[[-6.90 -3.31]
 [-6.97 -2.28]
 [ 7.41  2.90]
 [ 7.44  2.79]
 [ 7.29  2.98]]
->
[[-6.90 -3.31]
 [-6.97 -2.28]
 [ 7.44  2.79]
 [ 7.41  2.90]
 [ 7.29  2.98]]

[[ 6.66 -0.88  0.59  5.23]
 [-0.43 -6.70 -3.39  4.38]
 [ 8.71  5.22  0.12 -0.19]
 [ 4.51 -3.24  0.45  5.44]
 [ 5.28 -2.49  0.53  5.40]
 [-1.98  6.00 -2.36 -0.46]
 [-0.93 -6.86 -3.47  1.27]
 [ 4.80  5.83 -2.41 -1.02]
 [-1.40 -6.89 -3.31 -1.18]]
->
[[-1.40 -6.89 -3.31 -1.18]
 [-0.93 -6.86 -3.47  1.27]
 [-0.43 -6.70 -3.39  4.38]
 [ 4.51 -3.24  0.45  5.44]
 [ 5.28 -2.49  0.53  5.40]
 [ 6.66 -0.88  0.59  5.23]
 [ 8.71  5.22  0.12 -0.19]
 [ 4.80  5.83 -2.41 -1.02]
 [-1.98  6.00 -2.36 -0.46]]

[[-7.45  0.44  7.63 -0.75 -5.40  2.72]
 [-0.48 -0.21  3.76  6.64  6.83 -1.87]
 [-3.66 -1.47  6.87 -4.30 -2.84 -8.36]
 [-0.37  4.27 -2.43  1.17 -5.42 -1.44]]
->
[[-3.66 -1.47  6.87 -4.30 -2.84 -8.36]
 [-0.48 -0.21  3.76  6.64  6.83 -1.87]
 [-7.45  0.44  7.63 -0.75 -5.40  2.72]
 [-0.37  4.27 -2.43  1.17 -5.42 -1.44]]

[[ 1.04 -1.01 -0.06 -2.25 -6.86 -4.05  1.34 -3.07  0.51 -0.18  6.69 -0.94
  -0.35 -8.14]
 [-1.71 -6.75  1.75 -5.92  3.26 -4.82  1.24 -3.74 -6.26  2.07  8.69 -6.76
  -2.43  1.37]]
->
[[-1.71 -6.75  1.75 -5.92  3.26 -4.82  1.24 -3.74 -6.26  2.07  8.69 -6.76
  -2.43  1.37]
 [ 1.04 -1.01 -0.06 -2.25 -6.86 -4.05  1.34 -3.07  0.51 -0.18  6.69 -0.94
  -0.35 -8.14]]

[[ 2.61  1.01  1.83  2.80 -4.89  4.79  4.22 -1.64 -1.52]
 [ 5.40  4.62  0.73  0.60 -1.70 -2.34 -1.02 -5.13  1.06]
 [ 1.22 -1.88 -0.38  2.14 -2.23  6.44  5.09 -0.94 -3.13]]
->
[[ 1.22 -1.88 -0.38  2.14 -2.23  6.44  5.09 -0.94 -3.13]
 [ 2.61  1.01  1.83  2.80 -4.89  4.79  4.22 -1.64 -1.52]
 [ 5.40  4.62  0.73  0.60 -1.70 -2.34 -1.02 -5.13  1.06]]

[[-0.53  5.62 -0.95  3.64 -2.01  1.61 -2.97 -2.08 -4.63  2.58  4.47]
 [-0.29 -2.70 -0.51 -1.49 -0.08 -2.85  2.75  0.28 -1.43 -3.21  0.90]
 [-0.64  1.20 -4.32  3.64  7.33 -4.77  1.06 -3.83  0.49 -3.42  2.86]
 [ 4.62  1.53 -5.33 -1.10 -2.09 -1.11  0.54 -4.56 -4.45 -2.64  3.66]
 [ 0.75  4.12  0.24 -2.39  1.44  1.69 -0.67  3.17  1.50 -0.77 -0.39]
 [ 2.68  1.37 -2.53 -1.29  1.88 -0.79  0.78 -1.39 -0.62 -2.48  1.72]]
->
[[-0.29 -2.70 -0.51 -1.49 -0.08 -2.85  2.75  0.28 -1.43 -3.21  0.90]
 [-0.64  1.20 -4.32  3.64  7.33 -4.77  1.06 -3.83  0.49 -3.42  2.86]
 [ 2.68  1.37 -2.53 -1.29  1.88 -0.79  0.78 -1.39 -0.62 -2.48  1.72]
 [ 4.62  1.53 -5.33 -1.10 -2.09 -1.11  0.54 -4.56 -4.45 -2.64  3.66]
 [ 0.75  4.12  0.24 -2.39  1.44  1.69 -0.67  3.17  1.50 -0.77 -0.39]
 [-0.53  5.62 -0.95  3.64 -2.01  1.61 -2.97 -2.08 -4.63  2.58  4.47]]

[[ 0.81  0.74  0.25 -0.57  0.09]
 [ 2.45  0.30 -5.72 -6.24 -3.13]
 [-1.91 -0.35 -1.38  1.36 -0.84]
 [-0.54 -0.03 -1.66  1.42  0.00]
 [ 2.12  0.86  0.31 -3.35 -0.43]
 [ 1.87  1.67  2.39 -2.72 -0.03]
 [ 0.28 -1.11 -0.96  0.50  1.04]
 [ 1.22  0.29 -2.62 -2.70 -1.26]
 [ 0.40 -0.57  0.49 -0.34  0.69]
 [ 0.51 -1.52 -3.06 -1.56 -0.32]
 [ 0.46 -0.69 -0.12  0.80  1.18]]
->
[[ 0.51 -1.52 -3.06 -1.56 -0.32]
 [ 0.28 -1.11 -0.96  0.50  1.04]
 [ 0.46 -0.69 -0.12  0.80  1.18]
 [ 0.40 -0.57  0.49 -0.34  0.69]
 [-1.91 -0.35 -1.38  1.36 -0.84]
 [-0.54 -0.03 -1.66  1.42  0.00]
 [ 1.22  0.29 -2.62 -2.70 -1.26]
 [ 2.45  0.30 -5.72 -6.24 -3.13]
 [ 0.81  0.74  0.25 -0.57  0.09]
 [ 2.12  0.86  0.31 -3.35 -0.43]
 [ 1.87  1.67  2.39 -2.72 -0.03]]

[[1.04 7.38 1.04]
 [1.59 0.27 6.60]
 [0.63 2.20 6.73]
 [0.95 1.29 0.77]
 [3.14 1.80 1.46]
 [2.01 0.53 2.37]
 [2.34 0.65 4.86]
 [0.63 0.19 4.69]
 [4.13 0.59 2.51]
 [3.07 1.53 2.36]
 [4.31 6.51 3.97]]
->
[[0.63 0.19 4.69]
 [1.59 0.27 6.60]
 [2.01 0.53 2.37]
 [4.13 0.59 2.51]
 [2.34 0.65 4.86]
 [0.95 1.29 0.77]
 [3.07 1.53 2.36]
 [3.14 1.80 1.46]
 [0.63 2.20 6.73]
 [4.31 6.51 3.97]
 [1.04 7.38 1.04]]
